Below are the code and all the weights of a small trained network. Each question names an input and a target symbol and asks about switching units off, where a switched-off unit gives its printed mean instead of its output.

import numpy as np


def w(rows, s, z=0):
    codes = np.array(rows[::2]) - 128.0
    scale = np.full(codes.shape[1], s)
    scale[-1] = z or s
    return codes * scale


def f(y):
    return np.maximum(y, 0)


def softmax(a):
    e = np.exp(a - a.max(-1, keepdims=True))
    return e / e.sum(-1, keepdims=True)


def log_softmax(a):
    a = a - a.max(-1, keepdims=True)
    return a - np.log(np.exp(a).sum(-1, keepdims=True))


def net(x, mask):
    ids = ['ΘΣΨΩβδεζημτφ'.index(c) for c in x.split()]
    T = len(ids)
    res = E[ids] + P[:T]
    u = 0
    for l in range(2):
        q, k, v = (res @ M[l].T for M in (Q, K, V))
        z = softmax(np.where(np.tri(T) > 0, q @ k.T / 3**0.5, -1e9)) @ v
        res = res + np.where(mask[u], z, O[l][:, -1]) @ O[l][:, :-1]
        u += 1
        y = f(res @ A[l][:, :-1].T + A[l][:, -1])
        res = res + np.where(mask[u : u + 8], y, B[l][:, -1]) @ B[l][:, :-1]
        u += 8
    return log_softmax(res[-1] @ U[:, :-1].T + U[:, -1])


Q, K, V, O, A, B = {}, {}, {}, {}, {}, {}
E = w([
[103,84,76,65],'Θ',
[71,118,148,184],'Σ',
[57,128,196,180],'Ψ',
[64,167,175,50],'Ω',
[71,161,178,75],'β',
[135,222,129,27],'δ',
[87,110,134,86],'ε',
[118,107,187,148],'ζ',
[186,110,54,154],'η',
[105,117,120,145],'μ',
[107,123,135,162],'τ',
[28,88,120,245],'φ',
],0.011)
P = w([
[135,122,160,125],'0',
[158,66,102,82],'1',
[88,100,97,84],'2',
[143,72,129,97],'3',
[109,183,73,141],'4',
[144,47,107,105],'5',
[62,142,65,77],'6',
[158,62,117,84],'7',
[89,220,54,127],'8',
[160,60,116,76],'9',
[8,160,91,68],'10',
[167,59,116,74],'11',
],0.016)
Q[0] = w([
[73,190,41,80],'0.h0',
[138,151,253,156],'0.h0',
[69,125,235,75],'0.h0',
],0.0051)
K[0] = w([
[43,254,84,74],'0.h0',
[105,67,70,87],'0.h0',
[110,32,155,42],'0.h0',
],0.0065)
V[0] = w([
[77,45,106,86],'0.h0',
[49,203,143,164],'0.h0',
[43,110,3,27],'0.h0',
],0.0051)
O[0] = w([
[84,90,10,52,200],'0.h0',
[54,255,109,142,127],'0.h0',
[86,116,65,86,253],'0.h0',
],0.0082,0.004)
A[0] = w([
[179,117,234,183,72],'0.n0',
[65,75,103,222,16],'0.n1',
[142,190,71,104,197],'0.n2',
[181,107,154,59,10],'0.n3',
[173,130,231,144,253],'0.n4',
[90,49,155,136,32],'0.n5',
[145,45,117,177,213],'0.n6',
[70,187,2,135,239],'0.n7',
],0.0098,0.0028)
B[0] = w([
[122,145,61,248,132],'0.n0',
[135,213,156,66,150],'0.n1',
[94,20,123,182,176],'0.n2',
[137,168,66,163,148],'0.n3',
[155,181,3,102,135],'0.n4',
[236,127,28,92,157],'0.n5',
[121,137,80,24,176],'0.n6',
[190,47,239,132,252],'0.n7',
],0.0063,0.013)
Q[1] = w([
[54,109,99,17],'1.h0',
[206,190,2,107],'1.h0',
[87,128,3,45],'1.h0',
],0.0096)
K[1] = w([
[150,178,153,170],'1.h0',
[122,224,2,88],'1.h0',
[129,237,89,157],'1.h0',
],0.0087)
V[1] = w([
[197,118,107,143],'1.h0',
[100,227,191,157],'1.h0',
[104,134,149,10],'1.h0',
],0.012)
O[1] = w([
[198,241,143,62,155],'1.h0',
[130,10,171,186,2],'1.h0',
[55,96,18,139,117],'1.h0',
],0.013,0.0055)
A[1] = w([
[167,213,85,181,199],'1.n0',
[197,146,220,85,52],'1.n1',
[2,104,27,120,102],'1.n2',
[160,86,167,202,199],'1.n3',
[134,238,117,56,2],'1.n4',
[77,128,59,87,94],'1.n5',
[33,58,65,46,143],'1.n6',
[80,167,183,150,216],'1.n7',
],0.0089,0.0055)
B[1] = w([
[101,58,168,70,175],'1.n0',
[65,131,217,201,185],'1.n1',
[169,143,202,185,220],'1.n2',
[8,112,57,62,158],'1.n3',
[1,149,165,192,234],'1.n4',
[165,179,175,211,198],'1.n5',
[155,175,74,149,250],'1.n6',
[211,129,107,8,145],'1.n7',
],0.0073,0.016)
U = w([
[101,176,132,159,11],'Θ',
[100,90,139,92,186],'Σ',
[61,72,169,161,87],'Ψ',
[111,106,149,221,29],'Ω',
[79,96,112,178,114],'β',
[147,130,123,144,166],'δ',
[188,185,132,130,119],'ε',
[171,154,211,131,105],'ζ',
[61,172,144,36,95],'η',
[181,178,92,1,255],'μ',
[172,131,169,68,162],'τ',
[12,77,35,93,156],'φ',
],0.0075,0.006)

Each question gives the input, a string of symbols that net reads in full, and the target symbol t.
The units are the heads (3 rows each of Q, K, V and O) and the neurons (one row each of A and B). Each row of codes is followed by its name. A weight is (code - 128) times the scale printed after its matrix; where a second scale follows, it is the last column's (O, A, B and U).
mask holds one flag per unit, layer by layer, with each layer's heads first. A switched-off unit (its flag False) gives its mean, the last column of its rows in O or B, instead of its output. The means were averaged over made-up inputs and are rounded, as every weight is.
A unit's drop is (log p(t) with every unit on - log p(t) with that unit switched off) / (log p(t) with every unit on - log p(t) with every unit switched off).
The circuit of an input: a set's keep is (log p(t) with only the set's units on - log p(t) with every unit switched off) / (log p(t) with every unit on - log p(t) with every unit switched off). Starting from the 12 units with the biggest drops (on a tie, the unit counted first), units are removed one at a time, each time the one whose removal leaves the highest keep (on an exact tie, the one counted first), for as long as the keep stays at least 0.8.
circuit, biggest first: the units of the circuit, biggest drop first
unit that matters most: the unit with the biggest drop
top k neurons: the k neurons with the biggest drops, biggest first
top k neurons in layer l: the k neurons of layer l with the biggest drops, biggest first
input Ψ τ η, target Ψ: top 2 neurons -> (0.n0, 1.n1)
input δ φ Ω Θ Σ Θ φ Ψ Σ, target φ: unit that matters most -> 0.n7
input μ Σ φ ε Θ η ζ Ω μ μ η, target μ: top 3 neurons in layer 0 -> (0.n7, 0.n6, 0.n2)
input η η φ Ω Σ η μ ζ η ε, target η: circuit, biggest first -> (1.h0, 0.n7, 1.n4)
input η μ μ Θ, target η: circuit, biggest first -> (1.h0, 1.n4)
input η δ η μ μ η Ω β φ, target Ω: top 3 neurons -> (0.n1, 0.n7, 1.n2)
input Ψ μ φ Ψ, target Ψ: top 4 neurons -> (0.n0, 0.n7, 1.n1, 1.n3)
input ζ φ ε, target ζ: circuit, biggest first -> (0.n0, 1.h0, 0.h0)
input φ Ω η μ Ω ε ε η φ ε, target φ: circuit, biggest first -> (0.h0, 1.h0, 0.n1, 1.n3)
input μ τ μ τ μ Ψ η μ Ψ Θ, target μ: circuit, biggest first -> (1.n4, 1.n1)
input φ τ β β, target φ: top 3 neurons -> (0.n1, 0.n7, 1.n3)
input Ω μ τ τ η Ψ Ψ, target η: top 4 neurons in layer 0 -> (0.n7, 0.n2, 0.n1, 0.n4)
input φ η ε μ μ Ψ, target φ: top 2 neurons -> (0.n1, 0.n7)
input η μ η η ε ζ η η τ, target η: circuit, biggest first -> (1.h0, 1.n4, 0.n7)
input β Θ η μ μ τ τ, target μ: top 2 neurons -> (0.n7, 1.n4)
input μ μ ζ φ β μ δ η Σ ζ Σ Ψ, target μ: circuit, biggest first -> (1.n4, 0.n7, 1.n1)
input φ μ φ Σ μ Σ, target φ: unit that matters most -> 0.h0
input ζ Σ η μ η η Σ Σ η ε Ω Ω, target ζ: circuit, biggest first -> (0.n0, 1.h0, 0.h0, 1.n1)
input η η η β φ η, target η: circuit, biggest first -> (0.n7, 1.h0, 0.h0, 1.n4)
input η μ δ ε, target η: circuit, biggest first -> (1.h0, 1.n4)
input ζ ζ ζ Θ φ φ η φ τ, target η: circuit, biggest first -> (1.h0, 0.n7, 1.n4, 1.n0)
input Ω Ω ε Ψ, target Ω: circuit, biggest first -> (1.h0, 1.n2, 0.n7, 1.n5)
input μ ε β, target μ: top 3 neurons in layer 0 -> (0.n0, 0.n4, 0.n1)
input Ψ ζ Θ, target Ψ: top 2 neurons -> (0.n0, 1.n1)
input Θ Ω η, target Θ: circuit, biggest first -> (1.h0, 1.n4, 1.n5)
input Θ δ Ψ η μ Ω μ Σ, target Θ: top 3 neurons -> (0.n7, 1.n4, 1.n5)
input φ η ε η β δ Ω ε φ, target Ω: top 4 neurons -> (0.n1, 1.n2, 0.n7, 0.n5)
input Ψ Ψ ε μ η η τ Ψ μ Σ Ψ, target μ: top 2 neurons in layer 0 -> (0.n7, 0.n2)
input φ η ζ, target φ: top 3 neurons -> (0.n1, 1.n3, 0.n7)
